Below is a small trained network, with its code and all its weights. Each question gives an input and a class and asks what happens when units are switched off, that is, made to give their printed mean instead of their output.

import numpy as np


def w(rows, s, z=0):
    codes = np.array(rows[::2]) - 128.0
    scale = np.full(codes.shape[1], s)
    scale[-1] = z or s
    return codes * scale


def f(y):
    return y / 2 * (1 + np.tanh(0.7978845608 * (y + 0.044715 * y**3)))


def log_softmax(a):
    a = a - a.max(-1, keepdims=True)
    return a - np.log(np.exp(a).sum(-1, keepdims=True))


def net(x, mask):
    res = np.array(x, float).reshape(1, 6) / 4 @ E
    y = f(res @ A[0][:, :-1].T + A[0][:, -1])
    res = res + np.where(mask, y, B[0][:, -1]) @ B[0][:, :-1]
    return log_softmax(res[-1] @ U[:, :-1].T + U[:, -1])


A, B = {}, {}
E = w([
[81,151,127,117,115,112,148,126,99,132,195],'x0',
[80,70,82,84,3,199,180,40,72,184,101],'x1',
[138,124,128,130,141,143,124,115,146,113,111],'x2',
[160,136,93,77,153,217,205,243,37,46,148],'x3',
[128,134,87,121,113,132,112,138,150,127,140],'x4',
[20,151,105,235,70,132,65,162,76,37,41],'x5',
],0.0072)
A[0] = w([
[91,44,96,77,78,184,140,69,75,148,94,24],'N1',
[79,134,147,193,94,84,68,47,171,131,133,130],'N2',
[37,150,113,158,103,114,84,128,115,77,84,205],'N3',
[74,127,79,199,94,138,54,131,36,58,69,158],'N4',
[114,107,113,86,66,190,124,83,73,175,90,31],'N5',
[137,186,145,158,239,85,91,193,142,90,144,58],'N6',
[78,129,145,142,113,105,117,75,236,187,86,56],'N7',
[213,134,115,2,147,143,166,115,143,192,160,193],'N8',
[136,150,119,110,121,220,163,203,66,58,154,141],'N9',
[191,109,108,58,131,93,200,113,140,186,141,187],'N10',
[162,118,95,91,153,244,194,245,26,56,117,29],'N11',
[142,110,97,169,141,174,146,135,173,152,115,71],'N12',
[186,207,189,157,198,24,67,209,160,75,173,37],'N13',
[65,191,121,220,89,167,82,151,80,78,74,130],'N14',
[12,157,72,196,129,84,129,153,89,96,41,145],'N15',
[89,108,148,192,123,25,81,65,139,211,118,6],'N16',
[167,125,100,81,210,126,149,77,179,247,203,199],'N17',
],0.0061,0.0014)
B[0] = w([
[46,146,12,38,49,70,124,16,64,60,66,192],'N1',
[182,106,173,191,148,185,67,115,169,170,182,208],'N2',
[196,167,166,119,182,56,124,178,122,118,119,209],'N3',
[237,174,194,88,193,111,167,136,76,67,104,237],'N4',
[57,155,11,73,50,109,130,61,77,72,64,180],'N5',
[27,68,59,82,18,59,163,38,51,85,52,221],'N6',
[94,91,129,195,114,171,94,131,139,171,193,195],'N7',
[173,166,192,72,186,68,178,198,91,97,133,223],'N8',
[116,95,184,189,127,170,28,121,207,177,178,209],'N9',
[180,114,139,90,178,121,176,175,107,90,102,196],'N10',
[61,12,184,233,87,243,34,149,214,254,215,242],'N11',
[116,148,128,107,131,91,116,91,151,117,120,127],'N12',
[19,128,6,95,31,80,134,11,36,94,62,255],'N13',
[198,191,212,97,199,102,174,159,106,88,117,230],'N14',
[186,218,179,120,211,125,201,178,132,132,162,228],'N15',
[74,51,170,174,137,208,84,142,211,202,201,213],'N16',
[189,187,146,56,203,134,156,236,149,163,121,238],'N17',
],0.006,0.0081)
U = w([
[249,219,166,94,200,116,185,192,120,107,112,228],'0',
[109,61,155,192,120,184,19,138,205,195,183,142],'1',
[61,142,22,86,55,104,145,55,66,85,47,2],'2',
],0.013,0.0017)

Each question gives the input, the list of numbers given to net, and the class t.
The units are the neurons (one row each of A and B). Each row of codes is followed by its name. A weight is (code - 128) times the scale printed after its matrix; where a second scale follows, it is the last column's (A, B and U).
mask holds one flag per neuron, in row order. A switched-off neuron (its flag False) gives its mean, the last column of its row in B, instead of its output. The means were averaged over made-up inputs and are rounded, as every weight is.
A unit's drop is (log p(t) with every unit on - log p(t) with that unit switched off) / (log p(t) with every unit on - log p(t) with every unit switched off).
The circuit of an input: a set's keep is (log p(t) with only the set's units on - log p(t) with every unit switched off) / (log p(t) with every unit on - log p(t) with every unit switched off). Starting from the 12 units with the biggest drops (on a tie, the unit counted first), units are removed one at a time, each time the one whose removal leaves the highest keep (on an exact tie, the one counted first), for as long as the keep stays at least 0.8.
units of the circuit, in order: the units of the circuit, biggest drop first
unit that matters most: the unit with the biggest drop
top k neurons: the k neurons with the biggest drops, biggest first
drop of u: that unit's drop, to one decimal
input [-4,-8,2,5,7,1], class 2: unit that matters most	N13
input [5,2,6,-2,3,2], class 0: units of the circuit, in order	N11, N13
input [-6,4,-7,4,-8,-1], class 1: top 3 neurons	N11, N13, N6
input [1,-8,8,-7,-7,0], class 2: top 4 neurons	N13, N6, N11, N9
input [-4,1,3,8,8,-7], class 1: top 2 neurons	N11, N9
input [4,-6,1,1,6,5], class 2: top 4 neurons	N13, N6, N17, N8
input [-2,8,-2,-8,-2,6], class 1: top 3 neurons	N16, N2, N13
input [-5,-6,7,-7,0,7], class 0: top 4 neurons	N11, N14, N15, N4
input [7,-7,4,7,3,-2], class 1: top 2 neurons	N11, N9
input [-6,4,-4,1,4,4], class 0: top 2 neurons	N13, N6
input [6,3,2,-7,-7,7], class 0: top 2 neurons	N4, N15
input [-6,-7,-3,-4,1,-6], class 2: drop of N13	0.8
input [1,5,-5,8,-4,5], class 1: drop of N11	1.4
input [5,0,0,7,-7,3], class 1: units of the circuit, in order	N11
input [-5,3,-1,-1,1,-1], class 2: drop of N11	0.7
